Here is a tiny trained network, its code and every weight. The questions are about switching its units off for an input and a class, where a switched-off unit gives its printed mean instead of its output.

import numpy as np


def w(rows, s, z=0):
    codes = np.array(rows[::2]) - 128.0
    scale = np.full(codes.shape[1], s)
    scale[-1] = z or s
    return codes * scale


def f(y):
    return np.maximum(y, 0)


def log_softmax(a):
    a = a - a.max(-1, keepdims=True)
    return a - np.log(np.exp(a).sum(-1, keepdims=True))


def net(x, mask):
    res = np.array(x, float).reshape(1, 3) / 4 @ E
    y = f(res @ A[0][:, :-1].T + A[0][:, -1])
    res = res + np.where(mask, y, B[0][:, -1]) @ B[0][:, :-1]
    return log_softmax(res[-1] @ U[:, :-1].T + U[:, -1])


A, B = {}, {}
E = w([
[177,9,65,83,58,70],'x0',
[106,102,176,22,130,138],'x1',
[85,127,170,150,72,52],'x2',
],0.013)
A[0] = w([
[118,70,92,90,118,59,130],'N0',
[121,178,163,170,181,120,122],'N1',
[161,147,122,159,104,140,84],'N2',
[189,66,68,110,108,142,145],'N3',
[149,134,75,177,156,98,81],'N4',
[145,133,41,197,130,162,78],'N5',
[179,74,72,103,90,110,114],'N6',
[114,147,209,168,150,168,148],'N7',
[96,159,76,177,143,140,59],'N8',
[108,58,108,104,113,92,194],'N9',
[180,134,176,248,75,97,84],'N10',
[126,136,161,109,169,104,90],'N11',
[142,54,78,192,133,89,124],'N12',
[135,81,204,71,211,79,55],'N13',
[147,89,185,65,65,147,30],'N14',
[130,174,163,156,60,40,62],'N15',
[125,107,191,57,108,171,67],'N16',
[78,154,172,145,81,54,92],'N17',
[117,127,214,151,110,57,91],'N18',
[104,143,167,166,133,156,225],'N19',
[151,121,107,112,206,214,185],'N20',
[145,105,46,107,207,178,123],'N21',
[151,131,101,175,138,94,77],'N22',
[157,116,88,99,98,121,173],'N23',
[104,69,176,51,162,147,8],'N24',
[171,81,129,175,130,98,130],'N25',
[79,234,165,130,161,129,136],'N26',
[109,144,199,133,84,76,81],'N27',
],0.012,0.0013)
B[0] = w([
[172,34,170,169,122,65,210],'N0',
[64,83,154,176,142,130,212],'N1',
[78,136,86,97,161,129,153],'N2',
[123,108,174,201,155,155,210],'N3',
[65,197,88,57,208,94,173],'N4',
[112,209,67,77,229,129,196],'N5',
[113,95,165,166,159,143,217],'N6',
[133,74,147,181,111,77,213],'N7',
[99,183,128,141,160,102,178],'N8',
[101,135,162,164,126,134,200],'N9',
[88,196,107,75,170,146,202],'N10',
[103,125,180,105,139,69,155],'N11',
[89,153,170,154,141,69,197],'N12',
[82,191,92,22,185,72,182],'N13',
[45,119,164,81,156,146,190],'N14',
[194,110,49,75,54,122,198],'N15',
[24,201,90,16,175,119,188],'N16',
[201,90,66,114,28,195,200],'N17',
[198,125,63,124,70,255,192],'N18',
[88,96,163,140,106,142,189],'N19',
[219,63,132,126,54,194,207],'N20',
[233,96,19,147,40,174,194],'N21',
[82,225,115,94,211,106,165],'N22',
[211,71,181,203,148,139,177],'N23',
[94,191,86,103,102,64,191],'N24',
[138,104,131,142,201,108,171],'N25',
[120,102,202,232,124,81,250],'N26',
[159,103,93,112,94,220,189],'N27',
],0.0067,0.015)
U = w([
[141,99,209,249,151,82,153],'0',
[246,131,3,143,79,254,228],'1',
[75,202,51,91,207,70,1],'2',
],0.0091,0.00055)

Each question gives the input, the list of numbers given to net, and the class t.
The units are the neurons (one row each of A and B). Each row of codes is followed by its name. A weight is (code - 128) times the scale printed after its matrix; where a second scale follows, it is the last column's (A, B and U).
mask holds one flag per neuron, in row order. A switched-off neuron (its flag False) gives its mean, the last column of its row in B, instead of its output. The means were averaged over made-up inputs and are rounded, as every weight is.
A unit's drop is (log p(t) with every unit on - log p(t) with that unit switched off) / (log p(t) with every unit on - log p(t) with every unit switched off).
The circuit of an input: a set's keep is (log p(t) with only the set's units on - log p(t) with every unit switched off) / (log p(t) with every unit on - log p(t) with every unit switched off). Starting from the 12 units with the biggest drops (on a tie, the unit counted first), units are removed one at a time, each time the one whose removal leaves the highest keep (on an exact tie, the one counted first), for as long as the keep stays at least 0.8.
units of the circuit, in order: the units of the circuit, biggest drop first
most important unit: the unit with the biggest drop
top k neurons: the k neurons with the biggest drops, biggest first
drop when u is switched off: that unit's drop, to one decimal
input [-7,6,8], class 1: units of the circuit, in order -> N18
input [6,-6,-4], class 0: top 2 neurons -> N3, N23
input [-6,-7,8], class 1: top 2 neurons -> N17, N18
input [6,-3,7], class 1: top 4 neurons -> N15, N17, N18, N26
input [0,-2,2], class 1: top 2 neurons -> N16, N13
input [3,4,-1], class 2: top 3 neurons -> N26, N16, N13
input [7,-7,-7], class 0: top 3 neurons -> N12, N3, N6
input [3,7,5], class 2: top 2 neurons -> N13, N16
input [3,-5,5], class 1: top 2 neurons -> N17, N15
input [7,8,0], class 2: top 3 neurons -> N16, N13, N24
input [-4,-7,6], class 2: top 3 neurons -> N10, N20, N21
input [5,0,7], class 1: drop when N17 is switched off -> 0.2
input [6,8,0], class 2: drop when N13 is switched off -> 0.9
input [3,-1,8], class 1: drop when N14 is switched off -> 0.0
input [4,-6,-4], class 2: most important unit -> N5
